Below is a small trained network, with its code and all its weights. Each question gives an input and a class and asks what happens when units are switched off, that is, made to give their printed mean instead of their output.

import numpy as np


def w(rows, s, z=0):
    codes = np.array(rows[::2]) - 128.0
    scale = np.full(codes.shape[1], s)
    scale[-1] = z or s
    return codes * scale


def norm(h):
    return h / np.sqrt((h * h).mean(-1, keepdims=True) + 1e-5)


def f(y):
    return y / 2 * (1 + np.tanh(0.7978845608 * (y + 0.044715 * y**3)))


def log_softmax(a):
    a = a - a.max(-1, keepdims=True)
    return a - np.log(np.exp(a).sum(-1, keepdims=True))


def net(x, mask):
    res = np.array(x, float).reshape(1, 8) / 4 @ E
    u = 0
    for l in range(2):
        y = f(norm(res) @ A[l][:, :-1].T + A[l][:, -1])
        res = res + np.where(mask[u : u + 11], y, B[l][:, -1]) @ B[l][:, :-1]
        u += 11
    return log_softmax(norm(res)[-1] @ U[:, :-1].T + U[:, -1])


A, B = {}, {}
E = w([
[69,216,216,86,182,144,188,194,70],'x0',
[152,159,115,154,131,103,102,148,117],'x1',
[162,106,139,156,123,140,154,150,118],'x2',
[106,117,127,112,95,141,142,134,132],'x3',
[99,22,247,109,122,2,67,186,158],'x4',
[149,103,141,117,146,142,155,131,157],'x5',
[155,111,135,129,138,134,151,141,144],'x6',
[223,182,201,66,42,83,171,3,133],'x7',
],0.0071)
A[0] = w([
[204,141,176,96,65,76,133,75,125,38],'L0N0',
[152,92,254,99,78,48,81,96,112,92],'L0N1',
[131,100,114,130,142,103,139,126,111,6],'L0N2',
[174,2,56,165,74,72,94,94,146,54],'L0N3',
[149,159,55,157,136,171,158,100,150,123],'L0N4',
[123,60,34,129,141,80,79,70,165,67],'L0N5',
[108,78,84,138,164,147,85,199,118,37],'L0N6',
[101,64,79,116,183,143,91,193,106,85],'L0N7',
[87,66,196,171,151,92,64,185,166,23],'L0N8',
[120,113,103,111,135,128,145,171,95,73],'L0N9',
[70,186,237,108,186,91,175,197,88,97],'L0N10',
],0.0094,0.0025)
B[0] = w([
[81,119,138,211,147,119,130,21,196,221],'L0N0',
[130,131,59,95,120,97,185,111,84,252],'L0N1',
[34,141,122,102,133,129,87,128,107,117],'L0N2',
[128,145,198,86,111,195,43,193,117,255],'L0N3',
[129,127,77,61,109,108,157,150,64,214],'L0N4',
[179,118,186,146,114,189,86,200,128,218],'L0N5',
[35,104,129,155,73,134,156,55,162,206],'L0N6',
[120,147,122,193,155,82,170,80,209,219],'L0N7',
[144,99,7,81,149,108,153,131,56,225],'L0N8',
[125,134,129,137,122,125,125,134,165,139],'L0N9',
[186,109,183,120,59,212,24,171,151,245],'L0N10',
],0.012,0.0075)
A[1] = w([
[189,126,112,87,127,132,121,100,152,124],'L1N0',
[73,97,158,192,153,106,134,150,154,119],'L1N1',
[61,108,90,195,184,110,141,139,154,46],'L1N2',
[138,133,69,74,157,122,156,145,69,4],'L1N3',
[159,160,220,115,136,162,79,186,127,125],'L1N4',
[125,148,121,141,88,124,157,144,114,176],'L1N5',
[115,142,184,143,158,79,168,54,129,98],'L1N6',
[137,177,84,116,177,144,193,142,73,68],'L1N7',
[122,66,151,87,159,6,134,168,67,49],'L1N8',
[72,174,176,110,132,136,193,145,108,95],'L1N9',
[120,163,163,181,153,87,136,67,119,89],'L1N10',
],0.015,0.0024)
B[1] = w([
[68,115,145,150,189,102,129,219,111,180],'L1N0',
[132,174,138,144,127,107,196,94,141,169],'L1N1',
[130,181,245,161,135,94,158,125,125,189],'L1N2',
[146,125,72,85,138,76,169,84,145,194],'L1N3',
[136,90,183,150,138,165,6,134,70,254],'L1N4',
[128,81,129,101,235,99,74,85,199,153],'L1N5',
[112,191,122,227,143,126,152,165,149,187],'L1N6',
[141,107,67,74,106,103,147,128,119,187],'L1N7',
[179,166,18,53,145,160,178,83,134,167],'L1N8',
[150,63,148,165,89,111,71,145,121,141],'L1N9',
[81,118,205,102,106,126,203,142,182,175],'L1N10',
],0.014,0.0095)
U = w([
[175,91,219,118,115,207,6,209,93,69],'0',
[78,197,227,229,133,92,252,125,223,94],'1',
[190,121,1,8,154,85,209,135,108,253],'2',
],0.0079,0.00047)

Each question gives the input, the list of numbers given to net, and the class t.
The units are the neurons (one row each of A and B). Each row of codes is followed by its name. A weight is (code - 128) times the scale printed after its matrix; where a second scale follows, it is the last column's (A, B and U).
mask holds one flag per neuron, layer by layer. A switched-off neuron (its flag False) gives its mean, the last column of its row in B, instead of its output. The means were averaged over made-up inputs and are rounded, as every weight is.
A unit's drop is (log p(t) with every unit on - log p(t) with that unit switched off) / (log p(t) with every unit on - log p(t) with every unit switched off).
most important unit: the unit with the biggest drop
k most important neurons: the k neurons with the biggest drops, biggest first
k most important neurons of layer l: the k neurons of layer l with the biggest drops, biggest first
drop of u: that unit's drop, to one decimal
input [5,2,-2,0,6,-5,1,4], class 2: most important unit	L0N1
input [6,-5,-6,4,8,-7,5,1], class 2: 3 most important neurons of layer 0	[L0N1 L0N8 L0N3]
input [2,-3,-6,-4,5,4,4,-5], class 1: 2 most important neurons	[L0N7 L0N6]
input [5,2,4,3,-6,8,-3,4], class 2: 2 most important neurons	[L0N3 L0N5]
input [-3,-5,6,3,-4,1,-7,5], class 1: 2 most important neurons of layer 0	[L0N0 L0N8]
input [7,1,5,0,-8,1,7,5], class 2: 2 most important neurons	[L0N3 L0N5]
input [-6,-5,3,5,-3,6,-4,8], class 1: 3 most important neurons	[L0N0 L0N10 L1N4]
input [-1,4,-5,4,0,-8,-6,-2], class 1: 2 most important neurons of layer 0	[L0N10 L0N3]
input [3,-2,2,8,-4,-4,-5,1], class 2: 3 most important neurons of layer 0	[L0N3 L0N5 L0N10]
input [1,0,3,3,-8,5,-5,-8], class 1: 2 most important neurons of layer 1	[L1N2 L1N8]
input [0,-3,-4,5,4,3,2,-6], class 1: drop of L0N7	0.1
input [5,-2,8,0,8,-8,-8,-4], class 2: drop of L0N8	1.3
input [-2,-7,2,4,3,-3,0,8], class 1: drop of L0N0	1.2
input [4,-6,5,-4,8,-7,8,-4], class 2: most important unit	L0N8
input [-1,-1,-8,-2,-8,-2,4,-5], class 2: drop of L0N4	0.7
